Below is a small trained network, with its code and all its weights. Each question gives an input and a class and asks what happens when units are switched off, that is, made to give their printed mean instead of their output.

import numpy as np


def w(rows, s, z=0):
    codes = np.array(rows[::2]) - 128.0
    scale = np.full(codes.shape[1], s)
    scale[-1] = z or s
    return codes * scale


def norm(h):
    return h / np.sqrt((h * h).mean(-1, keepdims=True) + 1e-5)


def f(y):
    return np.maximum(y, 0)


def log_softmax(a):
    a = a - a.max(-1, keepdims=True)
    return a - np.log(np.exp(a).sum(-1, keepdims=True))


def net(x, mask):
    res = np.array(x, float).reshape(1, 2) / 4 @ E
    u = 0
    for l in range(3):
        y = f(norm(res) @ A[l][:, :-1].T + A[l][:, -1])
        res = res + np.where(mask[u : u + 6], y, B[l][:, -1]) @ B[l][:, :-1]
        u += 6
    return log_softmax(norm(res)[-1] @ U[:, :-1].T + U[:, -1])


A, B = {}, {}
E = w([
[194,209,107,16,63,175,172,79,149,99,51],'x0',
[24,91,90,149,151,152,246,100,85,121,103],'x1',
],0.014)
A[0] = w([
[106,165,101,199,109,193,72,151,95,71,36,1],'0.n1',
[141,169,116,245,241,54,35,2,30,95,118,68],'0.n2',
[241,241,157,5,103,138,120,68,155,124,65,205],'0.n3',
[93,84,20,197,53,160,183,191,106,69,92,104],'0.n4',
[125,130,48,176,167,93,170,7,48,109,99,51],'0.n5',
[177,91,148,197,205,44,70,161,113,171,226,97],'0.n6',
],0.0044,0.0026)
B[0] = w([
[94,126,48,155,78,145,100,154,133,100,72,128],'0.n1',
[101,108,152,146,108,158,103,179,142,90,86,177],'0.n2',
[69,59,129,160,71,161,92,218,148,131,160,255],'0.n3',
[62,117,189,89,144,176,90,137,114,139,122,172],'0.n4',
[61,113,163,84,144,177,113,142,149,155,140,165],'0.n5',
[101,82,119,98,2,184,102,212,176,133,125,231],'0.n6',
],0.009,0.0083)
A[1] = w([
[227,211,100,36,53,155,163,104,131,89,38,5],'1.n1',
[134,154,141,159,143,149,129,68,118,176,144,35],'1.n2',
[118,187,127,120,146,67,98,94,118,129,121,25],'1.n3',
[254,202,161,81,130,92,49,100,153,124,101,94],'1.n4',
[91,140,180,62,132,179,95,129,141,139,108,222],'1.n5',
[138,146,96,144,144,104,210,86,99,113,93,34],'1.n6',
],0.019,0.0018)
B[1] = w([
[14,50,183,159,119,168,117,132,216,125,129,229],'1.n1',
[131,128,67,118,149,147,132,164,127,116,136,128],'1.n2',
[176,90,133,121,93,123,103,156,131,157,143,128],'1.n3',
[252,193,55,70,130,90,128,133,64,160,170,186],'1.n4',
[180,144,112,126,90,118,113,151,128,118,118,254],'1.n5',
[175,161,97,130,152,102,148,130,40,130,133,145],'1.n6',
],0.018,0.015)
A[2] = w([
[123,193,151,138,140,120,129,103,138,172,114,63],'2.n1',
[69,146,101,67,119,193,254,91,74,104,51,90],'2.n2',
[136,159,162,134,157,121,159,114,96,174,113,99],'2.n3',
[109,113,130,80,123,153,147,74,224,145,152,5],'2.n4',
[134,168,119,43,66,185,181,108,142,104,58,175],'2.n5',
[158,143,105,72,51,168,142,167,126,112,87,155],'2.n6',
],0.023,0.0024)
B[2] = w([
[163,140,114,107,89,163,155,149,110,86,67,128],'2.n1',
[252,187,96,65,108,103,83,128,139,152,163,192],'2.n2',
[126,135,85,130,166,143,123,144,118,100,198,133],'2.n3',
[95,106,150,193,152,113,108,178,61,120,108,168],'2.n4',
[96,93,140,160,117,134,111,157,140,123,137,191],'2.n5',
[118,145,126,125,171,125,164,82,110,125,119,253],'2.n6',
],0.021,0.024)
U = w([
[21,19,178,192,76,185,78,241,134,114,149,203],'0',
[254,187,80,69,134,106,103,138,69,144,194,159],'1',
[73,144,138,172,199,154,243,23,82,46,80,152],'2',
[100,133,165,122,39,56,173,65,168,147,79,3],'3',
],0.0098,0.0046)

Each question gives the input, the list of numbers given to net, and the class t.
The units are the neurons (one row each of A and B). Each row of codes is followed by its name. A weight is (code - 128) times the scale printed after its matrix; where a second scale follows, it is the last column's (A, B and U).
mask holds one flag per neuron, layer by layer. A switched-off neuron (its flag False) gives its mean, the last column of its row in B, instead of its output. The means were averaged over made-up inputs and are rounded, as every weight is.
A unit's drop is (log p(t) with every unit on - log p(t) with that unit switched off) / (log p(t) with every unit on - log p(t) with every unit switched off).
The circuit of an input: a set's keep is (log p(t) with only the set's units on - log p(t) with every unit switched off) / (log p(t) with every unit on - log p(t) with every unit switched off). Starting from the 12 units with the biggest drops (on a tie, the unit counted first), units are removed one at a time, each time the one whose removal leaves the highest keep (on an exact tie, the one counted first), for as long as the keep stays at least 0.8.
circuit, biggest first: the units of the circuit, biggest drop first
unit that matters most: the unit with the biggest drop
k most important neurons: the k neurons with the biggest drops, biggest first
top k neurons in layer l: the k neurons of layer l with the biggest drops, biggest first
drop when u is switched off: that unit's drop, to one decimal
input [3,0], class 2: circuit, biggest first	(2.n6)
input [-2,0], class 2: 2 most important neurons	(1.n1, 2.n6)
input [6,7], class 1: 3 most important neurons	(2.n2, 1.n6, 0.n6)
input [1,3], class 2: 3 most important neurons	(2.n6, 1.n5, 0.n4)
input [-2,3], class 2: circuit, biggest first	(1.n1, 2.n2)
input [1,2], class 2: 2 most important neurons	(2.n6, 1.n5)
input [3,1], class 2: 2 most important neurons	(2.n6, 0.n3)
input [-5,7], class 1: 2 most important neurons	(1.n1, 2.n2)
input [-3,-1], class 2: 4 most important neurons	(0.n6, 1.n1, 2.n2, 2.n6)
input [-6,8], class 1: 3 most important neurons	(1.n1, 2.n2, 0.n3)
input [5,-5], class 0: 2 most important neurons	(1.n1, 2.n2)
input [1,4], class 1: 2 most important neurons	(2.n2, 0.n6)
input [-2,4], class 1: 2 most important neurons	(1.n1, 0.n6)
input [2,0], class 2: unit that matters most	0.n3
input [1,0], class 2: 2 most important neurons	(1.n1, 2.n2)
input [1,-3], class 2: top 2 neurons in layer 1	(1.n1, 1.n4)
input [3,3], class 2: top 4 neurons in layer 0	(0.n3, 0.n5, 0.n4, 0.n6)
input [-4,6], class 1: drop when 1.n1 is switched off	1.6
input [8,0], class 0: drop when 1.n1 is switched off	0.1
input [4,-4], class 0: circuit, biggest first	(2.n2)
input [1,7], class 1: drop when 2.n2 is switched off	0.1
input [0,0], class 2: drop when 1.n1 is switched off	0.6
input [-4,5], class 1: 2 most important neurons	(1.n1, 0.n3)
